Here is a tiny trained network, its code and every weight. The questions are about switching its units off for an input and a target symbol, where a switched-off unit gives its printed mean instead of its output.

import numpy as np


def w(rows, s, z=0):
    codes = np.array(rows[::2]) - 128.0
    scale = np.full(codes.shape[1], s)
    scale[-1] = z or s
    return codes * scale


def norm(h):
    return h / np.sqrt((h * h).mean(-1, keepdims=True) + 1e-5)


def f(y):
    return np.maximum(y, 0)


def softmax(a):
    e = np.exp(a - a.max(-1, keepdims=True))
    return e / e.sum(-1, keepdims=True)


def log_softmax(a):
    a = a - a.max(-1, keepdims=True)
    return a - np.log(np.exp(a).sum(-1, keepdims=True))


def net(x, mask):
    ids = ['εθμξτψ'.index(c) for c in x.split()]
    T = len(ids)
    res = E[ids] + P[:T]
    u = 0
    for l in range(2):
        r = norm(res)
        for j in range(3):
            rows = slice(3 * j, 3 * j + 3)
            q, k, v = (r @ M[l][rows].T for M in (Q, K, V))
            z = softmax(np.where(np.tri(T) > 0, q @ k.T / 3**0.5, -1e9)) @ v
            o = O[l][rows]
            res = res + np.where(mask[u + j], z, o[:, -1]) @ o[:, :-1]
        u += 3
        y = f(norm(res) @ A[l][:, :-1].T + A[l][:, -1])
        res = res + np.where(mask[u : u + 16], y, B[l][:, -1]) @ B[l][:, :-1]
        u += 16
    return log_softmax(norm(res)[-1] @ U[:, :-1].T + U[:, -1])


Q, K, V, O, A, B = {}, {}, {}, {}, {}, {}
E = w([
[97,77,83,97,71,63,74,87],'ε',
[60,137,128,92,200,112,68,215],'θ',
[131,79,20,103,106,169,111,177],'μ',
[109,67,118,50,81,90,131,171],'ξ',
[161,115,99,156,138,54,194,144],'τ',
[139,3,139,90,119,95,138,40],'ψ',
],0.024)
P = w([
[174,86,23,7,192,106,64,152],'0',
[227,44,77,70,152,85,49,216],'1',
[196,124,102,83,101,77,145,170],'2',
[162,149,116,119,88,104,166,156],'3',
[140,139,138,153,96,131,164,153],'4',
[126,128,156,185,90,150,162,148],'5',
[111,123,163,206,99,177,157,138],'6',
[87,119,163,233,87,217,156,131],'7',
],0.013)
Q[0] = w([
[158,165,106,57,119,141,112,145],'L0H1',
[51,145,105,74,73,137,78,86],'L0H1',
[130,38,150,65,151,176,93,150],'L0H1',
[140,47,150,187,99,43,201,70],'L0H2',
[151,22,70,137,41,153,190,73],'L0H2',
[97,155,75,125,144,252,75,180],'L0H2',
[140,157,132,130,117,138,127,132],'L0H3',
[130,125,132,126,133,124,126,126],'L0H3',
[141,139,138,127,123,128,126,131],'L0H3',
],0.04)
K[0] = w([
[146,148,159,106,82,143,112,151],'L0H1',
[65,157,146,118,67,178,79,80],'L0H1',
[76,95,218,135,81,225,161,133],'L0H1',
[109,141,153,171,49,142,170,111],'L0H2',
[56,112,210,119,81,173,84,146],'L0H2',
[139,103,164,102,253,54,89,143],'L0H2',
[126,131,110,118,134,120,129,130],'L0H3',
[128,131,126,123,128,127,130,124],'L0H3',
[129,132,118,121,137,121,130,127],'L0H3',
],0.04)
V[0] = w([
[136,89,149,189,166,144,201,131],'L0H1',
[161,133,127,73,152,132,168,177],'L0H1',
[65,50,146,101,72,133,161,167],'L0H1',
[85,141,124,123,109,155,150,120],'L0H2',
[145,126,128,142,77,134,125,136],'L0H2',
[96,110,145,164,97,146,132,134],'L0H2',
[86,63,163,118,74,124,26,181],'L0H3',
[84,158,162,252,90,78,215,158],'L0H3',
[77,145,32,133,101,159,109,159],'L0H3',
],0.036)
O[0] = w([
[170,104,167,182,108,166,200,184,89],'L0H1',
[112,144,139,138,210,76,201,116,189],'L0H1',
[63,144,184,29,80,77,171,164,254],'L0H1',
[124,159,163,160,124,111,126,91,90],'L0H2',
[115,109,115,136,126,72,136,118,155],'L0H2',
[118,142,133,172,105,105,124,105,106],'L0H2',
[139,136,173,126,67,76,51,231,216],'L0H3',
[5,104,160,206,232,40,111,41,34],'L0H3',
[52,194,89,172,101,156,119,203,161],'L0H3',
],0.018,0.03)
A[0] = w([
[110,138,97,123,138,251,123,83,21],'L0N1',
[73,110,126,141,180,101,124,86,89],'L0N2',
[156,141,154,102,134,150,112,86,106],'L0N3',
[108,130,144,76,102,156,98,125,130],'L0N4',
[131,145,144,63,95,148,86,113,117],'L0N5',
[123,124,97,121,74,169,90,110,78],'L0N6',
[179,134,133,110,103,107,84,186,62],'L0N7',
[170,168,106,143,153,81,149,136,60],'L0N8',
[177,162,157,111,206,129,34,154,3],'L0N9',
[121,113,101,120,105,113,94,110,51],'L0N10',
[179,137,129,148,127,120,132,194,68],'L0N11',
[75,138,164,152,156,169,97,65,87],'L0N12',
[131,138,123,133,123,206,113,152,152],'L0N13',
[174,102,172,112,136,137,148,119,92],'L0N14',
[88,105,120,103,82,166,154,137,125],'L0N15',
[167,86,136,147,185,134,132,159,110],'L0N16',
],0.029,0.005)
B[0] = w([
[33,117,181,197,65,235,146,181,135],'L0N1',
[81,205,140,150,112,209,178,119,159],'L0N2',
[130,105,126,104,116,166,125,158,130],'L0N3',
[90,67,121,92,215,95,142,91,213],'L0N4',
[124,53,81,87,183,35,136,109,225],'L0N5',
[127,92,70,104,143,25,141,120,158],'L0N6',
[83,181,169,192,75,255,163,126,250],'L0N7',
[102,67,109,170,133,111,203,181,161],'L0N8',
[150,21,132,137,189,230,85,152,139],'L0N9',
[92,117,68,141,134,101,115,146,141],'L0N10',
[89,53,115,125,197,75,126,104,204],'L0N11',
[98,82,162,79,126,41,63,19,137],'L0N12',
[47,109,109,181,128,163,145,68,161],'L0N13',
[161,115,73,173,95,179,138,133,153],'L0N14',
[103,125,140,176,151,187,138,118,195],'L0N15',
[105,153,122,102,88,95,188,172,164],'L0N16',
],0.03,0.023)
Q[1] = w([
[127,57,123,114,136,119,197,68],'L1H1',
[163,133,92,119,128,153,122,112],'L1H1',
[53,114,126,161,132,133,111,138],'L1H1',
[94,122,126,135,157,109,167,94],'L1H2',
[71,107,138,115,111,201,132,140],'L1H2',
[100,120,170,101,99,184,131,98],'L1H2',
[216,191,171,130,117,150,83,154],'L1H3',
[243,199,97,72,120,154,98,194],'L1H3',
[255,227,129,137,139,162,82,141],'L1H3',
],0.048)
K[1] = w([
[145,8,209,133,110,103,158,71],'L1H1',
[141,175,106,62,158,167,109,150],'L1H1',
[100,170,210,171,126,103,161,106],'L1H1',
[155,105,91,146,130,66,160,128],'L1H2',
[129,164,190,214,93,6,94,136],'L1H2',
[140,211,116,169,134,90,100,106],'L1H2',
[94,135,102,103,99,128,40,123],'L1H3',
[177,24,148,93,68,121,22,90],'L1H3',
[70,111,40,39,105,157,1,144],'L1H3',
],0.034)
V[1] = w([
[155,165,174,67,64,181,170,134],'L1H1',
[112,39,78,150,65,145,82,125],'L1H1',
[140,64,175,167,121,153,93,2],'L1H1',
[144,185,126,162,80,132,187,166],'L1H2',
[117,107,55,154,79,112,106,149],'L1H2',
[152,147,176,67,103,105,107,157],'L1H2',
[130,58,59,45,160,45,136,145],'L1H3',
[40,122,136,124,23,105,102,34],'L1H3',
[109,148,138,136,194,176,128,75],'L1H3',
],0.046)
O[1] = w([
[126,138,131,49,67,148,168,148,169],'L1H1',
[174,136,158,123,155,119,138,11,160],'L1H1',
[82,67,186,193,164,99,154,62,1],'L1H1',
[162,146,116,138,120,168,186,170,169],'L1H2',
[158,128,97,154,92,136,74,138,178],'L1H2',
[85,133,154,87,82,151,129,147,115],'L1H2',
[94,183,252,147,140,115,129,126,183],'L1H3',
[158,194,101,22,116,162,174,160,35],'L1H3',
[129,78,92,123,93,122,116,87,92],'L1H3',
],0.032,0.042)
A[1] = w([
[159,147,127,192,81,207,93,138,66],'L1N1',
[89,33,51,124,75,112,162,216,50],'L1N2',
[158,198,64,94,107,167,132,120,66],'L1N3',
[148,29,60,181,54,96,127,121,125],'L1N4',
[141,199,202,129,147,89,180,157,187],'L1N5',
[103,90,141,153,93,119,125,177,127],'L1N6',
[73,152,144,186,207,89,127,143,158],'L1N7',
[122,80,67,132,120,113,109,106,149],'L1N8',
[205,113,39,117,100,155,167,138,117],'L1N9',
[152,64,133,120,150,145,12,98,1],'L1N10',
[178,3,103,114,213,148,146,153,110],'L1N11',
[138,112,148,25,54,153,192,134,117],'L1N12',
[162,141,133,134,192,67,83,155,47],'L1N13',
[30,200,150,118,159,66,68,82,138],'L1N14',
[139,155,3,64,92,104,141,199,97],'L1N15',
[135,130,98,155,41,147,125,111,124],'L1N16',
],0.031,0.0057)
B[1] = w([
[73,80,81,129,169,141,179,62,163],'L1N1',
[217,122,186,85,155,15,106,50,237],'L1N2',
[178,211,135,134,163,106,162,191,181],'L1N3',
[103,170,84,44,125,202,46,187,199],'L1N4',
[132,28,42,93,109,130,79,77,199],'L1N5',
[136,197,150,89,185,147,127,102,177],'L1N6',
[154,116,107,39,174,57,99,174,193],'L1N7',
[107,156,152,88,128,156,69,183,164],'L1N8',
[131,136,101,199,84,191,216,174,203],'L1N9',
[107,79,52,68,42,122,53,129,151],'L1N10',
[165,179,122,226,104,165,213,187,176],'L1N11',
[114,73,156,235,202,2,121,89,222],'L1N12',
[150,111,99,78,191,80,132,136,152],'L1N13',
[182,135,81,213,118,219,233,117,186],'L1N14',
[92,57,153,198,97,224,189,51,252],'L1N15',
[132,104,85,141,193,153,149,149,160],'L1N16',
],0.038,0.031)
U = w([
[67,89,83,39,59,198,41,80,199],'ε',
[134,160,61,43,224,62,105,172,3],'θ',
[183,254,160,77,111,136,83,55,72],'μ',
[108,48,215,71,130,84,178,14,47],'ξ',
[70,148,88,236,109,191,174,150,246],'τ',
[21,180,206,62,47,130,130,232,104],'ψ',
],0.0078,0.0016)

Each question gives the input, a string of symbols that net reads in full, and the target symbol t.
The units are the heads (3 rows each of Q, K, V and O) and the neurons (one row each of A and B). Each row of codes is followed by its name. A weight is (code - 128) times the scale printed after its matrix; where a second scale follows, it is the last column's (O, A, B and U).
mask holds one flag per unit, layer by layer, with each layer's heads first. A switched-off unit (its flag False) gives its mean, the last column of its rows in O or B, instead of its output. The means were averaged over made-up inputs and are rounded, as every weight is.
A unit's drop is (log p(t) with every unit on - log p(t) with that unit switched off) / (log p(t) with every unit on - log p(t) with every unit switched off).
The circuit of an input: a set's keep is (log p(t) with only the set's units on - log p(t) with every unit switched off) / (log p(t) with every unit on - log p(t) with every unit switched off). Starting from the 12 units with the biggest drops (on a tie, the unit counted first), units are removed one at a time, each time the one whose removal leaves the highest keep (on an exact tie, the one counted first), for as long as the keep stays at least 0.8.
units of the circuit, in order: the units of the circuit, biggest drop first
top k neurons: the k neurons with the biggest drops, biggest first
top k neurons in layer l: the k neurons of layer l with the biggest drops, biggest first
which heads matter: for each layer, one digit per head in row order, 1 if its drop is at least 0.15 and else 0, layers parted by /
input μ ε ψ, target ξ: which heads matter	001 / 000
input μ ε ε τ ε τ θ, target θ: which heads matter	101 / 000
input ξ ξ τ ξ, target ξ: which heads matter	000 / 000
input τ τ θ τ τ ξ ξ, target θ: top 2 neurons in layer 0	(L0N7 L0N12)
input θ μ τ τ μ, target θ: units of the circuit, in order	(L0H3 L1N7 L1H1)
input θ τ μ ξ θ ξ ψ ψ, target ξ: which heads matter	000 / 010
input τ τ ξ ξ ψ τ τ, target ξ: top 4 neurons	(L0N7 L0N8 L0N16 L0N15)
input ε τ ε μ, target ε: top 3 neurons	(L0N5 L0N6 L0N11)
input τ τ τ ξ ε, target ε: units of the circuit, in order	(L0H1 L1H3 L0N5)
input τ θ ε μ ε μ, target ε: which heads matter	100 / 011
input ξ ψ θ τ τ θ μ, target θ: units of the circuit, in order	(L0H3 L1N15 L1H2)
input τ ψ ε ψ, target ε: units of the circuit, in order	(L0N5 L0H1 L1H3 L1N4)
input ψ ξ ε, target ξ: top 3 neurons in layer 0	(L0N5 L0N4 L0N13)
input τ ξ θ, target ξ: which heads matter	001 / 010
input τ ψ τ ε θ ε ξ, target ψ: which heads matter	001 / 001
input ε μ θ τ τ ψ μ, target ξ: top 2 neurons in layer 0	(L0N7 L0N5)
input θ ψ τ ψ ε τ τ τ, target θ: which heads matter	101 / 101
input τ ξ τ τ ε θ, target ε: top neuron	(L0N2)
input τ ξ ψ μ ξ, target ξ: which heads matter	000 / 000
input μ τ ψ ε τ, target ξ: top 2 neurons in layer 0	(L0N7 L0N16)
input τ ξ ε θ ε ψ, target ε: top 3 neurons	(L0N5 L0N1 L1N4)
input θ ξ μ ξ ε μ, target ψ: which heads matter	111 / 101
input ε τ ψ ξ ξ τ, target θ: which heads matter	101 / 000
input ξ ξ μ, target ψ: which heads matter	100 / 001
input ε τ τ ε τ ξ τ θ, target θ: which heads matter	101 / 100
input ξ θ ψ τ τ τ τ ξ, target θ: top 3 neurons	(L0N7 L0N2 L1N15)
input ψ ε τ ξ τ ψ ξ ε, target ξ: which heads matter	101 / 100
input ε μ ε ξ ε, target ψ: which heads matter	100 / 101
input ξ τ ε θ, target ε: top neuron in layer 0	(L0N6)
input θ τ τ ε ε, target θ: top 2 neurons in layer 1	(L1N7 L1N15)
